Below is a small trained network, with its code and all its weights. Each question gives an input and a target symbol and asks what happens when units are switched off, that is, made to give their printed mean instead of their output.

import numpy as np


def w(rows, s, z=0):
    codes = np.array(rows[::2]) - 128.0
    scale = np.full(codes.shape[1], s)
    scale[-1] = z or s
    return codes * scale


def norm(h):
    return h / np.sqrt((h * h).mean(-1, keepdims=True) + 1e-5)


def f(y):
    return y / 2 * (1 + np.tanh(0.7978845608 * (y + 0.044715 * y**3)))


def softmax(a):
    e = np.exp(a - a.max(-1, keepdims=True))
    return e / e.sum(-1, keepdims=True)


def log_softmax(a):
    a = a - a.max(-1, keepdims=True)
    return a - np.log(np.exp(a).sum(-1, keepdims=True))


def net(x, mask):
    ids = ['ΓΘΛΨΩαβδεζημξπσφ'.index(c) for c in x.split()]
    T = len(ids)
    res = E[ids] + P[:T]
    u = 0
    for l in range(2):
        q, k, v = (norm(res) @ M[l].T for M in (Q, K, V))
        z = softmax(np.where(np.tri(T) > 0, q @ k.T / 4**0.5, -1e9)) @ v
        res = res + np.where(mask[u], z, O[l][:, -1]) @ O[l][:, :-1]
        u += 1
        y = f(norm(res) @ A[l][:, :-1].T + A[l][:, -1])
        res = res + np.where(mask[u : u + 8], y, B[l][:, -1]) @ B[l][:, :-1]
        u += 8
    return log_softmax(norm(res)[-1] @ U[:, :-1].T + U[:, -1])


Q, K, V, O, A, B = {}, {}, {}, {}, {}, {}
E = w([
[211,139,47,76,101,124,149],'Γ',
[124,130,122,129,212,45,131],'Θ',
[17,152,160,138,96,216,116],'Λ',
[109,179,170,195,183,98,83],'Ψ',
[251,90,136,151,103,135,133],'Ω',
[38,100,57,111,119,91,71],'α',
[142,225,122,189,100,176,77],'β',
[29,84,188,153,128,95,37],'δ',
[221,172,75,162,168,117,155],'ε',
[111,120,220,187,50,142,72],'ζ',
[19,34,166,82,125,160,146],'η',
[108,105,66,29,143,102,174],'μ',
[149,82,192,75,34,188,101],'ξ',
[70,145,58,144,190,195,182],'π',
[145,180,98,66,104,213,177],'σ',
[111,42,131,79,68,53,85],'φ',
],0.021)
P = w([
[107,41,59,223,74,123,151],'0',
[192,85,91,107,240,190,2],'1',
[102,56,65,221,66,122,157],'2',
[206,131,112,70,233,183,17],'3',
[101,71,59,220,63,117,163],'4',
[225,177,125,43,226,147,55],'5',
[103,65,66,214,64,124,159],'6',
[208,201,186,33,210,108,83],'7',
[101,67,60,215,73,118,162],'8',
[147,223,233,31,191,92,107],'9',
[112,83,63,218,57,120,167],'10',
],0.009)
Q[0] = w([
[102,179,75,146,162,223,132],'L0H0',
[155,166,161,124,24,216,136],'L0H0',
[133,194,165,250,162,109,71],'L0H0',
[73,63,175,108,138,182,89],'L0H0',
],0.017)
K[0] = w([
[90,188,83,141,157,204,166],'L0H0',
[187,143,190,132,62,229,153],'L0H0',
[137,174,181,239,154,114,87],'L0H0',
[4,81,164,121,92,184,99],'L0H0',
],0.017)
V[0] = w([
[176,2,33,205,102,168,53],'L0H0',
[101,220,152,86,119,48,142],'L0H0',
[153,221,190,56,147,82,149],'L0H0',
[123,149,140,87,188,129,114],'L0H0',
],0.0059)
O[0] = w([
[53,225,152,155,130,100,200,254],'L0H0',
[116,29,151,116,254,224,159,63],'L0H0',
[23,79,57,210,117,130,145,72],'L0H0',
[138,125,148,153,46,94,105,113],'L0H0',
],0.0057,0.0049)
A[0] = w([
[98,90,175,155,108,55,142,2],'L0N0',
[90,220,213,49,202,69,142,233],'L0N1',
[171,162,162,105,156,133,88,90],'L0N2',
[192,90,92,164,108,153,139,45],'L0N3',
[131,233,189,14,149,76,103,75],'L0N4',
[149,117,103,43,193,168,41,122],'L0N5',
[99,83,144,108,132,154,58,171],'L0N6',
[141,79,136,126,191,123,8,206],'L0N7',
],0.014,0.0044)
B[0] = w([
[138,141,138,186,150,138,124,161],'L0N0',
[210,173,118,158,50,197,246,214],'L0N1',
[66,71,72,155,178,131,175,183],'L0N2',
[137,159,156,113,165,80,68,200],'L0N3',
[153,158,85,203,89,187,215,199],'L0N4',
[94,118,248,135,160,125,119,254],'L0N5',
[132,158,117,126,173,79,172,191],'L0N6',
[119,127,170,62,149,180,78,235],'L0N7',
],0.013,0.0063)
Q[1] = w([
[121,179,201,167,151,175,122],'L1H0',
[146,111,84,103,158,181,170],'L1H0',
[132,7,141,154,207,147,126],'L1H0',
[30,114,133,152,202,115,144],'L1H0',
],0.014)
K[1] = w([
[117,201,208,148,101,178,153],'L1H0',
[157,123,94,84,175,214,206],'L1H0',
[98,26,188,126,248,162,115],'L1H0',
[26,109,132,128,153,94,148],'L1H0',
],0.014)
V[1] = w([
[89,167,180,133,185,130,102],'L1H0',
[146,99,101,255,86,127,163],'L1H0',
[170,227,89,128,51,125,137],'L1H0',
[199,5,82,158,171,175,154],'L1H0',
],0.0037)
O[1] = w([
[146,121,122,148,112,149,80,230],'L1H0',
[106,86,119,134,144,93,147,131],'L1H0',
[158,89,110,58,171,143,165,236],'L1H0',
[255,120,86,172,101,94,177,7],'L1H0',
],0.0087,0.0013)
A[1] = w([
[132,156,113,132,101,113,57,254],'L1N0',
[196,159,177,151,230,95,54,123],'L1N1',
[138,145,172,157,218,214,57,120],'L1N2',
[75,150,85,146,146,147,124,95],'L1N3',
[153,126,169,78,57,67,117,82],'L1N4',
[106,88,251,40,253,151,8,11],'L1N5',
[132,190,40,130,176,135,103,77],'L1N6',
[122,109,148,112,66,137,90,16],'L1N7',
],0.013,0.006)
B[1] = w([
[147,147,127,110,155,123,130,179],'L1N0',
[99,138,146,109,112,143,149,246],'L1N1',
[137,106,155,122,134,148,145,241],'L1N2',
[150,107,142,116,96,115,110,136],'L1N3',
[142,112,123,126,151,125,133,154],'L1N4',
[89,43,110,131,252,115,97,230],'L1N5',
[116,124,119,163,138,149,116,159],'L1N6',
[151,79,117,152,99,115,108,123],'L1N7',
],0.029,0.011)
U = w([
[220,168,53,124,212,110,113,69],'Γ',
[208,137,102,218,159,114,230,91],'Θ',
[71,125,174,72,54,171,96,153],'Λ',
[137,118,200,126,85,245,232,2],'Ψ',
[169,186,198,42,144,73,161,86],'Ω',
[103,158,104,116,106,84,64,243],'α',
[210,176,151,142,145,183,50,135],'β',
[105,77,151,113,215,149,130,161],'δ',
[43,235,115,180,181,122,162,64],'ε',
[137,158,196,198,98,90,100,234],'ζ',
[49,114,160,160,88,78,204,111],'η',
[102,84,57,66,116,111,224,64],'μ',
[215,75,142,105,85,128,110,202],'ξ',
[112,114,75,193,90,158,112,231],'π',
[130,155,73,30,123,242,117,35],'σ',
[148,132,128,191,158,10,157,148],'φ',
],0.012,0.0056)

Each question gives the input, a string of symbols that net reads in full, and the target symbol t.
The units are the heads (4 rows each of Q, K, V and O) and the neurons (one row each of A and B). Each row of codes is followed by its name. A weight is (code - 128) times the scale printed after its matrix; where a second scale follows, it is the last column's (O, A, B and U).
mask holds one flag per unit, layer by layer, with each layer's heads first. A switched-off unit (its flag False) gives its mean, the last column of its rows in O or B, instead of its output. The means were averaged over made-up inputs and are rounded, as every weight is.
A unit's drop is (log p(t) with every unit on - log p(t) with that unit switched off) / (log p(t) with every unit on - log p(t) with every unit switched off).
The circuit of an input: a set's keep is (log p(t) with only the set's units on - log p(t) with every unit switched off) / (log p(t) with every unit on - log p(t) with every unit switched off). Starting from the 12 units with the biggest drops (on a tie, the unit counted first), units are removed one at a time, each time the one whose removal leaves the highest keep (on an exact tie, the one counted first), for as long as the keep stays at least 0.8.
circuit, biggest first: the units of the circuit, biggest drop first
unit that matters most: the unit with the biggest drop
top k neurons: the k neurons with the biggest drops, biggest first
k most important neurons of layer l: the k neurons of layer l with the biggest drops, biggest first
input σ π Ω ε Θ ε ξ Θ φ Ω Ω, target Ω: unit that matters most	L0N3
input Ψ Θ π π, target Ψ: circuit, biggest first	(L0N1, L1N5)
input η μ μ σ β σ, target Ψ: circuit, biggest first	(L0N4, L1N5)
input α ζ μ δ Γ β π β, target Ψ: top 2 neurons	(L0N4, L0N3)
input Γ ξ ξ α π α, target Ψ: circuit, biggest first	(L0N1, L1N5)
input Γ ε ε β δ Γ, target Ψ: circuit, biggest first	(L0N4, L1N5)
input μ η Λ ε Ω δ φ ε Ω ε, target Θ: 2 most important neurons of layer 1	(L1N1, L1N5)
input ε Γ β, target β: 2 most important neurons of layer 1	(L1N5, L1N1)
input μ Θ π ε η Λ η α Ω ε Θ, target Θ: 3 most important neurons of layer 0	(L0N1, L0N5, L0N3)
input ζ ξ Ψ α Γ Ω Λ Ω, target Ψ: circuit, biggest first	(L1N5, L0N2)
input σ ξ Ω Ω α Ω ζ σ, target Ψ: top 2 neurons	(L0N5, L1N5)
input β Θ Λ σ μ ε ξ, target ξ: 4 most important neurons of layer 1	(L1N5, L1N7, L1N1, L1N4)
input ε ξ μ Ψ Ψ α ξ α, target Ψ: 2 most important neurons of layer 0	(L0N1, L0N4)
input Ω Ω Ψ φ ξ Λ σ, target σ: unit that matters most	L0N5
input ζ σ ξ ζ Ω μ ζ, target ζ: top 2 neurons	(L1N5, L0N7)
input σ η Θ Γ ζ, target ζ: 4 most important neurons of layer 0	(L0N7, L0N5, L0N3, L0N1)
input Γ ε μ ε ε, target ε: 4 most important neurons of layer 0	(L0N1, L0N3, L0N5, L0N7)
input β σ Ω Ω, target Ψ: top 2 neurons	(L0N4, L1N5)
input Ω σ ξ, target ξ: 3 most important neurons of layer 0	(L0N5, L0N7, L0N1)
input μ ζ Ω ε Ω μ, target Ψ: unit that matters most	L0N5
input μ Ω π ζ ε Ω φ ε Ω ε, target Θ: top 2 neurons	(L0N1, L0N2)
input Θ ζ Ω Θ ε Θ ε μ Θ Ω β, target β: 4 most important neurons of layer 0	(L0N5, L0N7, L0N1, L0N4)
input ε Γ μ μ φ δ σ α ε, target ε: 4 most important neurons of layer 0	(L0N1, L0N5, L0N7, L0N4)
input Ω Ω ε Ω δ δ ξ Ω, target Θ: top 3 neurons	(L1N5, L0N2, L1N1)
input σ Ω ξ μ μ Γ μ, target μ: top 2 neurons	(L1N5, L0N7)
input ε ξ ξ μ Λ Λ α, target α: top 4 neurons	(L0N5, L1N5, L1N3, L1N1)
input μ π α, target α: unit that matters most	L0N5
